Here is a tiny trained network, its code and every weight. The questions are about switching its units off for an input and a class, where a switched-off unit gives its printed mean instead of its output.

import numpy as np


def w(rows, s, z=0):
    codes = np.array(rows[::2]) - 128.0
    scale = np.full(codes.shape[1], s)
    scale[-1] = z or s
    return codes * scale


def norm(h):
    return h / np.sqrt((h * h).mean(-1, keepdims=True) + 1e-5)


def f(y):
    return y / 2 * (1 + np.tanh(0.7978845608 * (y + 0.044715 * y**3)))


def log_softmax(a):
    a = a - a.max(-1, keepdims=True)
    return a - np.log(np.exp(a).sum(-1, keepdims=True))


def net(x, mask):
    res = np.array(x, float).reshape(1, 8) / 4 @ E
    u = 0
    for l in range(2):
        y = f(norm(res) @ A[l][:, :-1].T + A[l][:, -1])
        res = res + np.where(mask[u : u + 12], y, B[l][:, -1]) @ B[l][:, :-1]
        u += 12
    return log_softmax(norm(res)[-1] @ U[:, :-1].T + U[:, -1])


A, B = {}, {}
E = w([
[220,80,204,110],'x0',
[169,71,158,242],'x1',
[2,102,217,125],'x2',
[154,176,171,220],'x3',
[147,174,185,123],'x4',
[163,58,174,34],'x5',
[118,72,46,113],'x6',
[133,138,144,159],'x7',
],0.0062)
A[0] = w([
[44,226,121,163,157],'L0N1',
[186,145,139,130,250],'L0N2',
[169,141,155,165,24],'L0N3',
[136,124,44,122,156],'L0N4',
[17,91,124,146,191],'L0N5',
[147,154,149,125,72],'L0N6',
[252,5,129,48,138],'L0N7',
[131,135,135,142,45],'L0N8',
[80,183,204,136,119],'L0N9',
[80,141,133,209,194],'L0N10',
[94,93,185,90,52],'L0N11',
[128,131,157,71,152],'L0N12',
],0.013,0.0024)
B[0] = w([
[27,93,127,108,204],'L0N1',
[177,146,168,81,171],'L0N2',
[170,137,155,127,142],'L0N3',
[106,137,88,48,171],'L0N4',
[202,86,157,175,209],'L0N5',
[136,156,136,134,130],'L0N6',
[18,3,216,106,254],'L0N7',
[152,111,116,124,120],'L0N8',
[90,166,169,68,176],'L0N9',
[203,58,183,72,182],'L0N10',
[64,89,163,131,163],'L0N11',
[94,144,103,125,161],'L0N12',
],0.016,0.0088)
A[1] = w([
[164,109,172,140,64],'L1N1',
[73,81,102,192,153],'L1N2',
[118,41,104,130,224],'L1N3',
[181,90,143,226,76],'L1N4',
[96,95,86,167,252],'L1N5',
[176,159,93,183,25],'L1N6',
[143,133,114,134,20],'L1N7',
[132,153,128,142,27],'L1N8',
[160,209,121,120,146],'L1N9',
[131,174,10,112,123],'L1N10',
[115,91,108,136,98],'L1N11',
[147,92,93,162,202],'L1N12',
],0.014,0.0021)
B[1] = w([
[199,97,82,112,161],'L1N1',
[167,69,171,59,177],'L1N2',
[82,175,210,89,254],'L1N3',
[242,158,169,84,148],'L1N4',
[147,49,169,172,159],'L1N5',
[120,136,220,107,123],'L1N6',
[122,108,135,130,111],'L1N7',
[150,91,154,137,111],'L1N8',
[214,96,106,140,131],'L1N9',
[133,45,1,110,145],'L1N10',
[102,115,171,135,153],'L1N11',
[103,163,188,112,137],'L1N12',
],0.016,0.0087)
U = w([
[103,200,96,137,83],'0',
[154,140,93,183,36],'1',
[64,59,200,83,212],'2',
[110,202,103,168,42],'3',
[121,192,87,211,1],'4',
[100,170,87,245,17],'5',
[105,100,5,113,113],'6',
[228,131,182,132,143],'7',
],0.014,0.0063)

Each question gives the input, the list of numbers given to net, and the class t.
The units are the neurons (one row each of A and B). Each row of codes is followed by its name. A weight is (code - 128) times the scale printed after its matrix; where a second scale follows, it is the last column's (A, B and U).
mask holds one flag per neuron, layer by layer. A switched-off neuron (its flag False) gives its mean, the last column of its row in B, instead of its output. The means were averaged over made-up inputs and are rounded, as every weight is.
A unit's drop is (log p(t) with every unit on - log p(t) with that unit switched off) / (log p(t) with every unit on - log p(t) with every unit switched off).
The circuit of an input: a set's keep is (log p(t) with only the set's units on - log p(t) with every unit switched off) / (log p(t) with every unit on - log p(t) with every unit switched off). Starting from the 12 units with the biggest drops (on a tie, the unit counted first), units are removed one at a time, each time the one whose removal leaves the highest keep (on an exact tie, the one counted first), for as long as the keep stays at least 0.8.
circuit, biggest first: the units of the circuit, biggest drop first
top k neurons: the k neurons with the biggest drops, biggest first
top k neurons in layer l: the k neurons of layer l with the biggest drops, biggest first
drop when u is switched off: that unit's drop, to one decimal
input [-3,4,6,8,-8,2,3,3], class 7: circuit, biggest first => (L0N7 L0N5 L1N4)
input [-6,-5,-4,-2,3,-6,4,5], class 6: circuit, biggest first => (L0N7 L1N10)
input [-4,7,0,-2,-8,1,-1,-7], class 7: top 4 neurons => (L0N5 L0N1 L0N7 L1N4)
input [-6,-2,-7,5,7,0,-7,7], class 7: circuit, biggest first => (L0N7)
input [-8,8,6,2,-3,3,7,-5], class 7: circuit, biggest first => (L0N5 L0N7 L1N4)
input [0,8,-8,0,-6,-7,7,-2], class 6: top 2 neurons in layer 1 => (L1N10 L1N2)
input [2,2,6,5,1,1,2,-6], class 7: top 4 neurons => (L0N7 L0N5 L0N1 L0N4)
input [2,-3,-5,3,8,3,2,8], class 7: top 2 neurons => (L0N1 L0N2)
input [7,2,-1,-4,7,-2,-8,7], class 7: top 3 neurons => (L0N1 L0N7 L1N3)
input [-1,4,-5,-5,-7,-6,-1,-3], class 6: top 2 neurons in layer 0 => (L0N7 L0N4)
input [0,-8,-2,8,-1,-2,5,3], class 6: top 2 neurons in layer 1 => (L1N10 L1N3)
input [-6,5,-7,0,-1,-3,2,7], class 6: top 2 neurons => (L0N7 L0N4)
input [-2,-3,-5,7,-4,-1,-6,7], class 7: top 2 neurons => (L0N7 L1N3)
input [1,8,3,-5,-8,-2,-4,-6], class 7: top neuron => (L1N4)
input [1,3,-2,6,-8,-4,3,0], class 7: top 2 neurons => (L0N7 L0N1)
input [-2,-4,-7,6,-6,-5,7,-7], class 6: drop when L0N7 is switched off => 0.2
input [0,7,0,6,-7,0,0,-5], class 7: drop when L0N7 is switched off => 0.1
input [4,-7,2,-8,5,-6,7,-2], class 6: drop when L0N5 is switched off => 0.0
